Below are the code and all the weights of a small trained network. Each question names an input and a class and asks about switching units off, where a switched-off unit gives its printed mean instead of its output.

import numpy as np


def w(rows, s, z=0):
    codes = np.array(rows[::2]) - 128.0
    scale = np.full(codes.shape[1], s)
    scale[-1] = z or s
    return codes * scale


def f(y):
    return np.maximum(y, 0)


def log_softmax(a):
    a = a - a.max(-1, keepdims=True)
    return a - np.log(np.exp(a).sum(-1, keepdims=True))


def net(x, mask):
    res = np.array(x, float).reshape(1, 8) / 4 @ E
    y = f(res @ A[0][:, :-1].T + A[0][:, -1])
    res = res + np.where(mask, y, B[0][:, -1]) @ B[0][:, :-1]
    return log_softmax(res[-1] @ U[:, :-1].T + U[:, -1])


A, B = {}, {}
E = w([
[145,109,97,102,113,182,108,103],'x0',
[98,134,110,131,110,113,117,144],'x1',
[136,113,122,125,146,132,70,107],'x2',
[100,17,58,195,225,209,238,48],'x3',
[111,150,129,133,95,148,174,134],'x4',
[153,114,129,148,25,40,129,2],'x5',
[155,68,64,89,117,189,43,87],'x6',
[117,120,114,154,90,130,129,162],'x7',
],0.0071)
A[0] = w([
[144,142,50,253,108,29,110,8,209],'N1',
[77,194,153,92,55,128,125,35,162],'N2',
[40,85,133,99,215,157,163,109,12],'N3',
[155,109,201,106,117,113,198,187,250],'N4',
[142,200,142,107,18,120,102,144,249],'N5',
[120,37,88,118,179,139,112,186,6],'N6',
[53,148,43,177,185,250,170,138,139],'N7',
[113,197,161,28,154,141,16,195,180],'N8',
[191,209,101,51,36,91,176,74,52],'N9',
],0.0066,0.0025)
B[0] = w([
[126,32,142,75,140,234,125,86,252],'N1',
[155,85,194,105,136,164,66,160,196],'N2',
[165,104,126,152,153,55,221,109,195],'N3',
[96,177,133,101,150,179,44,103,200],'N4',
[174,150,147,59,75,89,172,108,240],'N5',
[171,141,147,154,113,129,150,113,180],'N6',
[99,148,89,252,145,98,135,130,254],'N7',
[152,161,89,126,94,168,115,157,255],'N8',
[143,92,187,115,111,92,173,95,193],'N9',
],0.011,0.007)
U = w([
[124,255,83,84,103,191,101,127,250],'0',
[96,129,99,192,158,113,151,145,14],'1',
[151,104,168,72,75,97,110,118,8],'2',
[49,111,135,121,116,212,160,66,46],'3',
],0.0093,0.0025)

Each question gives the input, the list of numbers given to net, and the class t.
The units are the neurons (one row each of A and B). Each row of codes is followed by its name. A weight is (code - 128) times the scale printed after its matrix; where a second scale follows, it is the last column's (A, B and U).
mask holds one flag per neuron, in row order. A switched-off neuron (its flag False) gives its mean, the last column of its row in B, instead of its output. The means were averaged over made-up inputs and are rounded, as every weight is.
A unit's drop is (log p(t) with every unit on - log p(t) with that unit switched off) / (log p(t) with every unit on - log p(t) with every unit switched off).
The circuit of an input: a set's keep is (log p(t) with only the set's units on - log p(t) with every unit switched off) / (log p(t) with every unit on - log p(t) with every unit switched off). Starting from all 9 units, units are removed one at a time, each time the one whose removal leaves the highest keep (on an exact tie, the one counted first), for as long as the keep stays at least 0.8.
units of the circuit, in order: the units of the circuit, biggest drop first
most important unit: the unit with the biggest drop
top k neurons: the k neurons with the biggest drops, biggest first
drop when u is switched off: that unit's drop, to one decimal
input [5,4,7,2,-8,-8,-8,-8], class 1: top 2 neurons : [N3 N7]
input [6,-3,1,2,4,0,3,1], class 1: most important unit : N1
input [-4,6,-7,1,8,-1,6,-1], class 1: units of the circuit, in order : [N1 N8 N7]
input [-5,-7,-3,-1,2,-2,-6,5], class 0: top 2 neurons : [N4 N1]
input [-7,-2,-4,1,4,-3,3,3], class 1: units of the circuit, in order : [N1 N5]
input [1,5,-3,3,0,-3,8,6], class 1: top 2 neurons : [N7 N1]
input [-7,5,1,1,-1,7,-4,0], class 3: top 2 neurons : [N1 N3]
input [6,5,-4,-4,7,2,3,6], class 2: units of the circuit, in order : [N9 N5]
input [-3,-4,5,1,-7,6,-2,-8], class 3: top 2 neurons : [N1 N5]
input [-8,-4,8,2,-6,5,-2,0], class 3: top 2 neurons : [N1 N5]
input [-8,-7,0,1,5,-8,4,5], class 1: drop when N7 is switched off : 0.4
input [2,-2,-3,4,2,-3,-3,-3], class 1: drop when N5 is switched off : 0.0
input [2,3,-7,4,-4,-3,0,6], class 1: drop when N1 is switched off : 0.1
input [-7,1,-5,-1,-8,0,-5,-7], class 0: top neuron : [N4]
